Below is a small trained network, with its code and all its weights. Each question gives an input and a class and asks what happens when units are switched off, that is, made to give their printed mean instead of their output.

import numpy as np


def w(rows, s, z=0):
    codes = np.array(rows[::2]) - 128.0
    scale = np.full(codes.shape[1], s)
    scale[-1] = z or s
    return codes * scale


def f(y):
    return y / 2 * (1 + np.tanh(0.7978845608 * (y + 0.044715 * y**3)))


def log_softmax(a):
    a = a - a.max(-1, keepdims=True)
    return a - np.log(np.exp(a).sum(-1, keepdims=True))


def net(x, mask):
    res = np.array(x, float).reshape(1, 8) / 4 @ E
    y = f(res @ A[0][:, :-1].T + A[0][:, -1])
    res = res + np.where(mask, y, B[0][:, -1]) @ B[0][:, :-1]
    return log_softmax(res[-1] @ U[:, :-1].T + U[:, -1])


A, B = {}, {}
E = w([
[185,192,151,53,52,99,214,111,4,133,171,172],'x0',
[201,213,133,254,131,124,150,181,92,149,156,28],'x1',
[140,116,32,178,18,147,136,8,169,145,180,136],'x2',
[94,138,133,144,54,193,200,228,179,63,126,164],'x3',
[169,102,127,194,88,60,40,150,78,52,104,197],'x4',
[128,125,127,128,132,130,126,128,125,129,129,129],'x5',
[57,186,37,91,158,17,127,153,129,47,177,83],'x6',
[176,212,194,92,118,184,37,99,183,67,200,125],'x7',
],0.0054)
A[0] = w([
[119,133,188,93,183,119,124,191,95,108,106,119,117],'N1',
[85,77,87,165,132,97,180,139,68,186,43,135,104],'N2',
[196,53,239,143,112,253,100,79,128,211,51,170,126],'N3',
[114,74,113,191,133,123,54,157,181,108,90,114,121],'N4',
[80,161,114,73,149,187,194,116,178,167,146,39,107],'N5',
[62,94,131,43,123,135,108,113,148,102,104,193,125],'N6',
[109,55,59,167,137,76,197,147,89,152,76,125,118],'N7',
[126,129,144,123,111,159,173,152,181,79,141,162,161],'N8',
[77,177,81,100,148,69,136,138,150,62,159,81,119],'N9',
[79,182,61,97,138,73,124,134,137,70,156,97,76],'N10',
[84,80,137,51,130,140,124,79,159,94,123,215,93],'N11',
[171,130,155,109,201,83,65,27,78,167,136,94,134],'N12',
[108,138,207,109,205,99,125,165,108,128,96,132,125],'N13',
[72,148,64,72,140,59,118,144,155,77,162,112,103],'N14',
[124,161,121,104,168,162,203,112,159,167,139,63,59],'N15',
[98,82,139,162,195,146,99,148,170,121,124,116,101],'N16',
[117,136,76,180,81,135,137,51,144,138,175,134,115],'N17',
[187,172,123,202,129,126,130,172,115,152,147,67,80],'N18',
[129,134,173,83,180,114,117,192,106,111,98,107,110],'N19',
[81,92,125,49,112,122,114,119,165,122,113,199,103],'N20',
[86,116,111,136,54,167,213,221,166,73,119,138,254],'N21',
[142,122,59,150,73,149,133,62,155,132,179,124,106],'N22',
[81,73,137,67,137,132,118,103,151,99,120,191,100],'N23',
[88,106,119,166,154,150,75,136,192,132,85,96,95],'N24',
[74,117,99,75,158,172,207,128,155,208,170,53,113],'N25',
[168,107,111,211,109,59,65,159,92,48,107,200,123],'N26',
[152,156,135,217,134,133,137,156,95,137,158,61,89],'N27',
[139,96,117,204,79,82,59,147,55,54,84,181,107],'N28',
[170,103,197,162,105,215,142,129,138,197,90,192,98],'N29',
[125,125,74,175,69,114,136,67,150,154,188,159,104],'N30',
[191,169,192,85,116,170,52,96,182,78,174,134,105],'N31',
[154,112,46,139,67,148,149,57,154,122,166,113,150],'N32',
[157,159,158,68,102,115,190,117,57,134,134,153,110],'N33',
[172,140,154,85,86,97,178,120,49,128,134,165,118],'N34',
[168,143,155,69,76,113,163,123,40,141,135,147,72],'N35',
[123,143,188,80,198,126,119,182,101,120,101,118,89],'N36',
[120,140,195,91,177,111,117,194,90,128,123,137,92],'N37',
[105,77,128,180,168,131,85,149,202,133,107,105,97],'N38',
[103,54,81,164,135,101,202,160,85,186,90,151,120],'N39',
[106,99,118,171,192,160,115,116,207,122,94,100,116],'N40',
[148,213,129,222,106,119,163,197,143,144,146,65,122],'N41',
[108,89,139,169,157,115,95,125,210,127,79,90,105],'N42',
[138,130,198,95,192,119,160,190,99,99,101,128,139],'N43',
[97,172,144,144,77,199,167,202,158,57,138,137,168],'N44',
[156,113,112,119,192,62,68,44,56,196,124,78,215],'N45',
[168,177,151,203,136,128,139,141,114,115,142,51,89],'N46',
[162,188,174,90,138,164,59,110,168,73,194,119,115],'N47',
[161,119,112,101,206,103,101,64,93,186,150,77,165],'N48',
],0.006,0.0049)
B[0] = w([
[139,80,106,153,83,136,127,151,180,128,84,78,164],'N1',
[57,212,149,107,125,196,58,176,128,174,157,117,182],'N2',
[118,154,126,209,140,2,186,169,99,156,129,161,240],'N3',
[156,176,128,79,111,111,178,84,144,86,182,108,172],'N4',
[170,115,204,72,157,86,164,64,169,130,129,165,180],'N5',
[183,84,92,134,156,151,91,109,52,169,163,96,186],'N6',
[66,189,161,112,138,181,67,155,131,168,126,106,188],'N7',
[121,131,125,147,153,144,116,103,113,117,108,158,170],'N8',
[122,138,153,200,161,44,172,172,111,180,108,171,177],'N9',
[100,121,140,198,119,31,192,192,113,188,120,173,161],'N10',
[168,87,95,128,151,145,105,126,63,177,151,96,182],'N11',
[86,120,97,145,137,177,135,129,125,57,112,205,183],'N12',
[134,82,110,140,70,155,131,150,180,111,70,95,167],'N13',
[137,134,125,189,145,54,169,156,89,174,125,165,170],'N14',
[147,91,180,67,157,124,157,114,154,153,155,156,147],'N15',
[143,140,95,114,84,114,149,132,135,100,149,112,154],'N16',
[128,69,120,136,88,144,140,173,170,130,66,94,168],'N17',
[161,62,92,115,159,141,101,122,81,167,174,123,163],'N18',
[127,83,111,153,87,124,139,163,168,138,75,81,159],'N19',
[169,69,88,111,167,151,95,118,52,171,162,103,173],'N20',
[139,133,126,156,162,177,100,53,109,50,80,187,253],'N21',
[119,81,127,152,79,131,119,178,186,152,75,69,168],'N22',
[180,80,83,125,159,140,108,129,66,163,171,103,169],'N23',
[148,188,58,84,87,91,168,142,114,82,193,90,161],'N24',
[161,137,211,85,145,133,139,83,179,139,125,130,186],'N25',
[169,115,237,46,169,118,149,75,200,164,125,135,190],'N26',
[159,55,82,87,166,166,99,128,65,174,184,129,163],'N27',
[166,131,246,38,167,131,165,78,208,167,144,143,185],'N28',
[110,134,136,186,145,43,186,156,106,134,134,173,186],'N29',
[112,76,137,130,81,151,125,163,184,124,85,68,166],'N30',
[65,194,154,141,137,160,58,193,112,178,140,111,177],'N31',
[131,89,123,146,92,129,117,150,166,139,56,74,188],'N32',
[161,181,82,82,83,102,163,123,142,71,181,84,172],'N33',
[140,201,60,93,84,122,166,125,148,77,189,82,177],'N34',
[136,171,71,87,87,112,185,156,138,79,193,99,163],'N35',
[136,79,127,145,93,125,126,166,173,131,89,81,158],'N36',
[128,81,100,132,67,132,113,173,179,132,98,63,157],'N37',
[145,184,83,102,90,112,152,134,120,86,185,107,166],'N38',
[74,199,142,119,128,179,66,163,109,161,139,115,188],'N39',
[165,187,100,91,92,91,165,113,131,80,188,101,172],'N40',
[172,68,97,121,169,154,107,94,60,139,151,138,192],'N41',
[147,191,51,93,84,120,164,138,126,80,180,106,164],'N42',
[129,102,108,130,94,140,133,135,150,117,81,95,175],'N43',
[98,130,109,148,151,169,129,90,111,87,101,180,200],'N44',
[108,120,112,142,138,173,131,91,128,48,96,195,219],'N45',
[153,73,86,118,161,164,85,144,69,186,167,121,161],'N46',
[42,191,150,135,136,171,59,191,125,205,117,86,174],'N47',
[114,119,136,155,154,158,125,86,138,47,101,189,180],'N48',
],0.0067,0.0072)
U = w([
[164,206,54,60,42,99,174,133,141,53,224,91,100],'0',
[188,9,74,111,191,161,92,125,44,193,184,110,103],'1',
[116,37,120,153,27,136,124,164,217,135,34,62,108],'2',
[102,152,147,226,156,1,183,167,108,183,125,186,108],'3',
[9,234,166,107,140,196,50,167,131,191,143,110,109],'4',
[185,112,254,23,181,113,157,76,213,143,131,151,122],'5',
[138,143,116,135,136,131,121,101,122,93,98,130,247],'6',
[92,115,101,157,164,193,126,89,121,7,84,220,102],'7',
],0.0093,0.015)

Each question gives the input, the list of numbers given to net, and the class t.
The units are the neurons (one row each of A and B). Each row of codes is followed by its name. A weight is (code - 128) times the scale printed after its matrix; where a second scale follows, it is the last column's (A, B and U).
mask holds one flag per neuron, in row order. A switched-off neuron (its flag False) gives its mean, the last column of its row in B, instead of its output. The means were averaged over made-up inputs and are rounded, as every weight is.
A unit's drop is (log p(t) with every unit on - log p(t) with that unit switched off) / (log p(t) with every unit on - log p(t) with every unit switched off).
The circuit of an input: a set's keep is (log p(t) with only the set's units on - log p(t) with every unit switched off) / (log p(t) with every unit on - log p(t) with every unit switched off). Starting from the 12 units with the biggest drops (on a tie, the unit counted first), units are removed one at a time, each time the one whose removal leaves the highest keep (on an exact tie, the one counted first), for as long as the keep stays at least 0.8.
circuit, biggest first: the units of the circuit, biggest drop first
k most important neurons: the k neurons with the biggest drops, biggest first
drop of u: that unit's drop, to one decimal
input [6,-2,6,-6,-5,3,-8,-7], class 3: 2 most important neurons	[N3 N29]
input [1,-6,7,-8,-2,3,-4,0], class 7: circuit, biggest first	[N45]
input [-1,4,0,-7,5,1,-4,-6], class 7: circuit, biggest first	[N45 N12]
input [-3,5,-4,-1,7,4,4,-3], class 5: circuit, biggest first	[N26 N28]
input [-4,8,6,-2,8,-8,8,-7], class 1: 2 most important neurons	[N27 N41]
input [5,8,4,7,4,8,5,-6], class 1: circuit, biggest first	[N41 N27]
input [-5,-4,1,-4,7,0,2,-7], class 4: circuit, biggest first	[N2 N7]
input [3,-5,-6,0,-5,6,1,-7], class 4: 2 most important neurons	[N2 N39]
input [-5,0,-1,7,4,6,7,-2], class 3: 3 most important neurons	[N9 N10 N14]
input [-6,-1,-7,0,-8,0,8,-6], class 3: 3 most important neurons	[N9 N14 N10]
input [-4,0,3,5,-1,-3,5,7], class 4: 3 most important neurons	[N47 N31 N3]
input [3,5,-4,5,6,2,7,1], class 3: 3 most important neurons	[N9 N10 N14]
input [-8,-1,7,8,-8,1,7,-8], class 0: 4 most important neurons	[N40 N24 N42 N38]
input [6,-5,2,1,-5,2,-4,5], class 0: 3 most important neurons	[N33 N35 N34]
input [8,-8,8,1,7,7,-6,-6], class 0: circuit, biggest first	[N34]
input [-1,-4,1,1,-1,-3,-6,0], class 3: 2 most important neurons	[N3 N29]
input [-4,2,2,-5,-8,7,6,-4], class 5: circuit, biggest first	[N25 N5]
input [5,3,6,-2,7,-4,3,-3], class 5: circuit, biggest first	[N28 N26]
input [0,2,-4,-8,-1,-5,5,7], class 7: circuit, biggest first	[N45 N12]
input [0,1,4,7,2,-5,0,-5], class 7: circuit, biggest first	[N21]
input [-3,-3,3,-3,1,-2,4,8], class 4: 2 most important neurons	[N47 N31]
input [1,-8,4,6,-8,4,-5,5], class 1: drop of N13	0.0
input [6,-8,0,0,6,-7,-7,-7], class 1: drop of N20	0.7
input [-5,8,-8,-2,-1,0,5,7], class 1: drop of N27	0.4
